Here is a tiny trained network, its code and every weight. The questions are about switching its units off for an input and a class, where a switched-off unit gives its printed mean instead of its output.

import numpy as np


def w(rows, s, z=0):
    codes = np.array(rows[::2]) - 128.0
    scale = np.full(codes.shape[1], s)
    scale[-1] = z or s
    return codes * scale


def norm(h):
    return h / np.sqrt((h * h).mean(-1, keepdims=True) + 1e-5)


def f(y):
    return np.maximum(y, 0)


def log_softmax(a):
    a = a - a.max(-1, keepdims=True)
    return a - np.log(np.exp(a).sum(-1, keepdims=True))


def net(x, mask):
    res = np.array(x, float).reshape(1, 8) / 4 @ E
    u = 0
    for l in range(3):
        y = f(norm(res) @ A[l][:, :-1].T + A[l][:, -1])
        res = res + np.where(mask[u : u + 10], y, B[l][:, -1]) @ B[l][:, :-1]
        u += 10
    return log_softmax(norm(res)[-1] @ U[:, :-1].T + U[:, -1])


A, B = {}, {}
E = w([
[109,129,136,90,102,153,166,136,126,113],'x0',
[68,210,100,168,140,148,236,216,81,163],'x1',
[76,65,74,112,152,112,121,179,127,81],'x2',
[130,153,190,138,233,199,5,202,204,41],'x3',
[132,132,127,135,129,123,121,122,129,136],'x4',
[196,165,65,47,197,109,158,128,171,90],'x5',
[168,117,66,108,70,151,34,201,86,242],'x6',
[207,38,98,157,82,162,227,210,241,164],'x7',
],0.0025)
A[0] = w([
[177,159,86,71,178,72,125,148,135,134,128],'L0N0',
[229,171,71,46,156,125,157,141,156,87,89],'L0N1',
[87,78,217,186,63,172,109,154,96,119,55],'L0N2',
[129,138,207,172,177,139,81,185,152,114,108],'L0N3',
[59,112,176,73,63,62,179,58,117,225,72],'L0N4',
[118,118,170,195,156,104,146,90,133,136,255],'L0N5',
[120,100,80,78,64,115,32,135,151,140,112],'L0N6',
[119,198,120,185,123,158,187,179,98,144,202],'L0N7',
[73,162,165,44,96,122,126,131,109,131,128],'L0N8',
[167,54,185,114,109,134,110,2,175,77,72],'L0N9',
],0.0044,0.00094)
B[0] = w([
[31,107,163,109,78,236,142,9,122,185,195],'L0N0',
[22,67,134,101,147,200,73,76,145,232,219],'L0N1',
[67,70,63,66,201,201,43,47,250,228,223],'L0N2',
[191,159,103,102,244,38,199,73,176,140,237],'L0N3',
[174,118,122,76,253,82,90,90,193,125,251],'L0N4',
[44,88,74,33,123,115,213,181,191,55,201],'L0N5',
[126,228,171,166,31,7,118,191,117,75,222],'L0N6',
[114,194,83,3,112,6,14,192,232,141,241],'L0N7',
[146,167,175,227,173,151,36,100,33,161,186],'L0N8',
[75,231,144,84,61,68,131,228,100,131,237],'L0N9',
],0.003)
A[1] = w([
[42,41,104,254,125,127,81,96,168,161,2],'L1N0',
[182,69,65,130,83,39,204,81,31,120,182],'L1N1',
[95,115,246,201,122,105,63,82,155,248,167],'L1N2',
[210,28,149,171,138,181,180,201,212,126,156],'L1N3',
[117,213,80,136,49,133,115,231,164,141,185],'L1N4',
[30,56,102,137,130,188,98,120,124,132,142],'L1N5',
[88,219,105,106,109,171,59,137,87,255,125],'L1N6',
[70,155,130,141,143,129,58,85,4,46,48],'L1N7',
[168,60,117,155,42,160,228,209,202,132,96],'L1N8',
[125,29,74,148,158,138,80,158,149,228,144],'L1N9',
],0.0034,0.00087)
B[1] = w([
[34,101,73,113,99,216,142,91,172,145,156],'L1N0',
[173,161,178,125,210,75,142,153,174,167,172],'L1N1',
[117,117,36,117,176,170,182,157,181,105,212],'L1N2',
[120,203,202,217,160,135,162,124,18,187,185],'L1N3',
[160,158,187,113,96,84,63,132,110,50,204],'L1N4',
[193,100,41,85,88,218,150,13,170,139,168],'L1N5',
[123,76,107,180,89,131,142,156,161,95,254],'L1N6',
[233,156,150,188,170,195,195,133,18,189,195],'L1N7',
[138,212,151,238,192,155,1,81,50,164,193],'L1N8',
[184,104,104,119,195,169,216,81,95,43,209],'L1N9',
],0.0042,0.0041)
A[2] = w([
[169,146,191,252,175,109,127,88,78,162,140],'L2N0',
[51,132,194,146,165,89,254,88,171,29,61],'L2N1',
[178,101,139,241,148,167,136,108,38,138,174],'L2N2',
[194,80,168,111,151,125,166,191,144,144,118],'L2N3',
[233,152,14,151,61,147,34,179,185,190,30],'L2N4',
[139,120,176,77,101,192,197,90,128,131,105],'L2N5',
[158,206,226,35,138,101,68,81,143,213,8],'L2N6',
[163,114,165,93,51,55,31,133,163,86,205],'L2N7',
[176,92,68,120,37,14,140,157,78,194,16],'L2N8',
[89,188,75,125,156,108,178,12,193,131,204],'L2N9',
],0.0038,0.0011)
B[2] = w([
[159,160,131,163,143,125,163,90,95,108,212],'L2N0',
[160,85,158,116,2,93,156,170,91,81,199],'L2N1',
[160,143,139,139,132,196,162,67,78,98,199],'L2N2',
[121,169,207,105,136,113,90,107,124,172,146],'L2N3',
[96,89,132,127,80,116,115,132,104,36,233],'L2N4',
[89,138,92,150,79,136,95,145,162,86,150],'L2N5',
[128,128,61,161,123,142,146,141,166,158,195],'L2N6',
[118,162,127,144,80,75,101,212,143,127,181],'L2N7',
[130,108,159,96,143,45,162,129,161,94,181],'L2N8',
[155,99,101,132,121,171,102,170,150,130,254],'L2N9',
],0.0059,0.0043)
U = w([
[191,140,21,152,104,145,162,125,138,34,248],'0',
[197,191,213,209,220,186,147,32,11,208,150],'1',
[136,63,153,100,40,74,161,198,90,14,106],'2',
[71,19,1,61,165,225,94,75,215,164,6],'3',
[75,166,137,93,88,11,58,253,143,165,16],'4',
[177,107,181,84,237,58,155,132,194,181,149],'5',
],0.0037,0.0018)

Each question gives the input, the list of numbers given to net, and the class t.
The units are the neurons (one row each of A and B). Each row of codes is followed by its name. A weight is (code - 128) times the scale printed after its matrix; where a second scale follows, it is the last column's (A, B and U).
mask holds one flag per neuron, layer by layer. A switched-off neuron (its flag False) gives its mean, the last column of its row in B, instead of its output. The means were averaged over made-up inputs and are rounded, as every weight is.
A unit's drop is (log p(t) with every unit on - log p(t) with that unit switched off) / (log p(t) with every unit on - log p(t) with every unit switched off).
The circuit of an input: a set's keep is (log p(t) with only the set's units on - log p(t) with every unit switched off) / (log p(t) with every unit on - log p(t) with every unit switched off). Starting from the 12 units with the biggest drops (on a tie, the unit counted first), units are removed one at a time, each time the one whose removal leaves the highest keep (on an exact tie, the one counted first), for as long as the keep stays at least 0.8.
circuit, biggest first: the units of the circuit, biggest drop first
most important unit: the unit with the biggest drop
top k neurons: the k neurons with the biggest drops, biggest first
k most important neurons of layer l: the k neurons of layer l with the biggest drops, biggest first
input [2,-4,-1,0,7,-7,2,8], class 1: circuit, biggest first => (L1N3 L1N8)
input [-6,-4,-3,0,3,8,0,4], class 3: top neuron => (L0N1)
input [-7,4,5,1,1,6,4,1], class 3: circuit, biggest first => (L0N1 L0N0)
input [-6,1,2,-8,-2,4,6,8], class 1: top 2 neurons => (L1N8 L1N3)
input [6,8,-7,-3,2,-1,0,6], class 4: circuit, biggest first => (L0N7 L1N9 L2N2)
input [5,-5,-7,5,3,-8,-2,-5], class 3: top 2 neurons => (L0N2 L1N2)
input [6,-5,1,-2,-8,-2,-5,6], class 1: top 2 neurons => (L1N8 L0N7)
input [-7,-3,-1,-6,-1,-2,0,-5], class 5: top 2 neurons => (L0N4 L1N8)
input [2,7,2,-1,-1,-4,0,8], class 1: circuit, biggest first => (L1N8 L1N3)
input [-5,0,3,3,4,-7,-6,-1], class 3: circuit, biggest first => (L0N2 L1N0)
input [0,4,1,-1,4,1,8,5], class 2: circuit, biggest first => (L2N4 L2N8)
input [1,-4,-2,3,8,-1,7,7], class 1: 2 most important neurons of layer 0 => (L0N7 L0N9)
input [-8,4,-4,-3,6,-5,8,-5], class 2: circuit, biggest first => (L2N4 L1N6 L1N8 L2N8)
input [3,-1,3,0,1,-4,5,8], class 1: circuit, biggest first => (L1N3 L1N8)
input [0,-8,-4,-2,4,-1,1,8], class 1: circuit, biggest first => (L1N8 L1N3)
input [5,-6,0,-6,-8,5,-7,8], class 1: 3 most important neurons of layer 0 => (L0N7 L0N2 L0N3)
input [6,7,-2,1,-5,6,-4,5], class 4: top neuron => (L0N7)
input [-5,-6,-6,-7,3,-5,2,-4], class 5: 2 most important neurons of layer 2 => (L2N8 L2N1)
input [4,1,-5,-8,-2,3,-3,-4], class 5: top 2 neurons => (L0N4 L1N1)
input [5,5,2,2,-3,7,-2,-5], class 3: most important unit => L0N1
input [-1,3,-4,4,8,7,8,-3], class 2: top 2 neurons => (L1N6 L2N4)
input [-5,-6,6,-7,1,0,1,-6], class 5: 2 most important neurons of layer 0 => (L0N4 L0N7)
input [6,-6,-1,2,4,2,0,4], class 4: top 2 neurons => (L0N9 L2N7)
input [-6,6,-2,-4,-3,-5,-2,-3], class 4: top 2 neurons => (L0N7 L0N1)
input [-2,8,0,5,3,-2,-6,5], class 4: 2 most important neurons of layer 1 => (L1N9 L1N7)
input [-3,-8,3,4,6,-3,-2,4], class 4: top 2 neurons => (L0N9 L2N7)
input [4,2,6,0,-2,-4,1,-8], class 1: most important unit => L1N7
